Below are the code and all the weights of a small trained network. Each question names an input and a target symbol and asks about switching units off, where a switched-off unit gives its printed mean instead of its output.

import numpy as np


def w(rows, s, z=0):
    codes = np.array(rows[::2]) - 128.0
    scale = np.full(codes.shape[1], s)
    scale[-1] = z or s
    return codes * scale


def norm(h):
    return h / np.sqrt((h * h).mean(-1, keepdims=True) + 1e-5)


def f(y):
    return np.maximum(y, 0)


def softmax(a):
    e = np.exp(a - a.max(-1, keepdims=True))
    return e / e.sum(-1, keepdims=True)


def log_softmax(a):
    a = a - a.max(-1, keepdims=True)
    return a - np.log(np.exp(a).sum(-1, keepdims=True))


def net(x, mask):
    ids = ['αδζλμξπ'.index(c) for c in x.split()]
    T = len(ids)
    res = E[ids] + P[:T]
    r = norm(res)
    for j in range(2):
        rows = slice(3 * j, 3 * j + 3)
        q, k, v = (r @ M[0][rows].T for M in (Q, K, V))
        z = softmax(np.where(np.tri(T) > 0, q @ k.T / 3**0.5, -1e9)) @ v
        o = O[0][rows]
        res = res + np.where(mask[j], z, o[:, -1]) @ o[:, :-1]
    y = f(norm(res) @ A[0][:, :-1].T + A[0][:, -1])
    res = res + np.where(mask[2:6], y, B[0][:, -1]) @ B[0][:, :-1]
    return log_softmax(norm(res)[-1] @ U[:, :-1].T + U[:, -1])


Q, K, V, O, A, B = {}, {}, {}, {}, {}, {}
E = w([
[104,171,78],'α',
[178,140,122],'δ',
[207,111,132],'ζ',
[197,124,136],'λ',
[91,166,64],'μ',
[7,113,230],'ξ',
[184,119,106],'π',
],0.016)
P = w([
[9,136,154],'0',
[254,115,83],'1',
[249,122,63],'2',
[245,113,86],'3',
[248,114,76],'4',
[236,116,68],'5',
[232,117,68],'6',
[202,137,65],'7',
[236,120,73],'8',
[225,130,67],'9',
[226,135,56],'10',
[198,144,53],'11',
[207,134,51],'12',
[207,129,51],'13',
],0.0071)
Q[0] = w([
[125,183,30],'H1',
[57,103,221],'H1',
[125,185,97],'H1',
[42,147,217],'H2',
[175,106,5],'H2',
[192,157,112],'H2',
],0.014)
K[0] = w([
[84,95,71],'H1',
[132,238,249],'H1',
[152,183,107],'H1',
[171,146,54],'H2',
[132,169,160],'H2',
[67,127,146],'H2',
],0.014)
V[0] = w([
[64,156,195],'H1',
[82,89,127],'H1',
[158,52,77],'H1',
[61,59,163],'H2',
[116,252,185],'H2',
[97,148,60],'H2',
],0.016)
O[0] = w([
[208,82,127,6],'H1',
[247,177,192,97],'H1',
[88,177,174,208],'H1',
[69,188,116,164],'H2',
[89,93,35,158],'H2',
[230,168,151,112],'H2',
],0.013,0.012)
A[0] = w([
[99,139,112,31],'N1',
[11,1,97,253],'N2',
[15,49,22,201],'N3',
[158,174,41,60],'N4',
],0.0087,0.0026)
B[0] = w([
[85,132,109,145],'N1',
[226,111,206,225],'N2',
[161,95,198,255],'N3',
[122,198,1,153],'N4',
],0.009)
U = w([
[151,156,50,167],'α',
[99,28,18,138],'δ',
[80,90,203,67],'ζ',
[64,40,134,104],'λ',
[161,179,59,176],'μ',
[144,95,133,253],'ξ',
[159,246,206,43],'π',
],0.014,0.0051)

Each question gives the input, a string of symbols that net reads in full, and the target symbol t.
The units are the heads (3 rows each of Q, K, V and O) and the neurons (one row each of A and B). Each row of codes is followed by its name. A weight is (code - 128) times the scale printed after its matrix; where a second scale follows, it is the last column's (O, A, B and U).
mask holds one flag per unit, heads first, then neurons. A switched-off unit (its flag False) gives its mean, the last column of its rows in O or B, instead of its output. The means were averaged over made-up inputs and are rounded, as every weight is.
A unit's drop is (log p(t) with every unit on - log p(t) with that unit switched off) / (log p(t) with every unit on - log p(t) with every unit switched off).
The circuit of an input: a set's keep is (log p(t) with only the set's units on - log p(t) with every unit switched off) / (log p(t) with every unit on - log p(t) with every unit switched off). Starting from all 6 units, units are removed one at a time, each time the one whose removal leaves the highest keep (on an exact tie, the one counted first), for as long as the keep stays at least 0.8.
circuit, biggest first: the units of the circuit, biggest drop first
most important unit: the unit with the biggest drop
k most important neurons: the k neurons with the biggest drops, biggest first
heads that matter: for each layer, one digit per head in row order, 1 if its drop is at least 0.15 and else 0, layers parted by /
drop of u: that unit's drop, to one decimal
input ζ λ μ, target ζ: 2 most important neurons : [N2 N3]
input δ π π, target δ: most important unit : H2
input ζ π μ μ π δ δ μ δ μ δ μ, target ζ: 2 most important neurons : [N3 N4]
input λ λ μ, target λ: 2 most important neurons : [N3 N2]
input α ζ π ζ ζ δ π ζ δ, target α: circuit, biggest first : [H2 N4]
input ζ ζ ζ μ δ α, target ζ: heads that matter : 01
input λ μ α, target λ: circuit, biggest first : [H2 N3]
input ζ ζ π π λ, target ζ: heads that matter : 01
input ζ δ δ α μ μ ζ, target ζ: heads that matter : 00
input δ ζ π μ, target δ: heads that matter : 01
input π ξ α μ ξ ξ, target ξ: drop of H1 : 1.1
input α ζ α μ δ, target α: drop of H2 : 1.1
input δ π μ, target δ: drop of H2 : 0.9
input π ζ π ζ δ δ α, target π: circuit, biggest first : [H2]
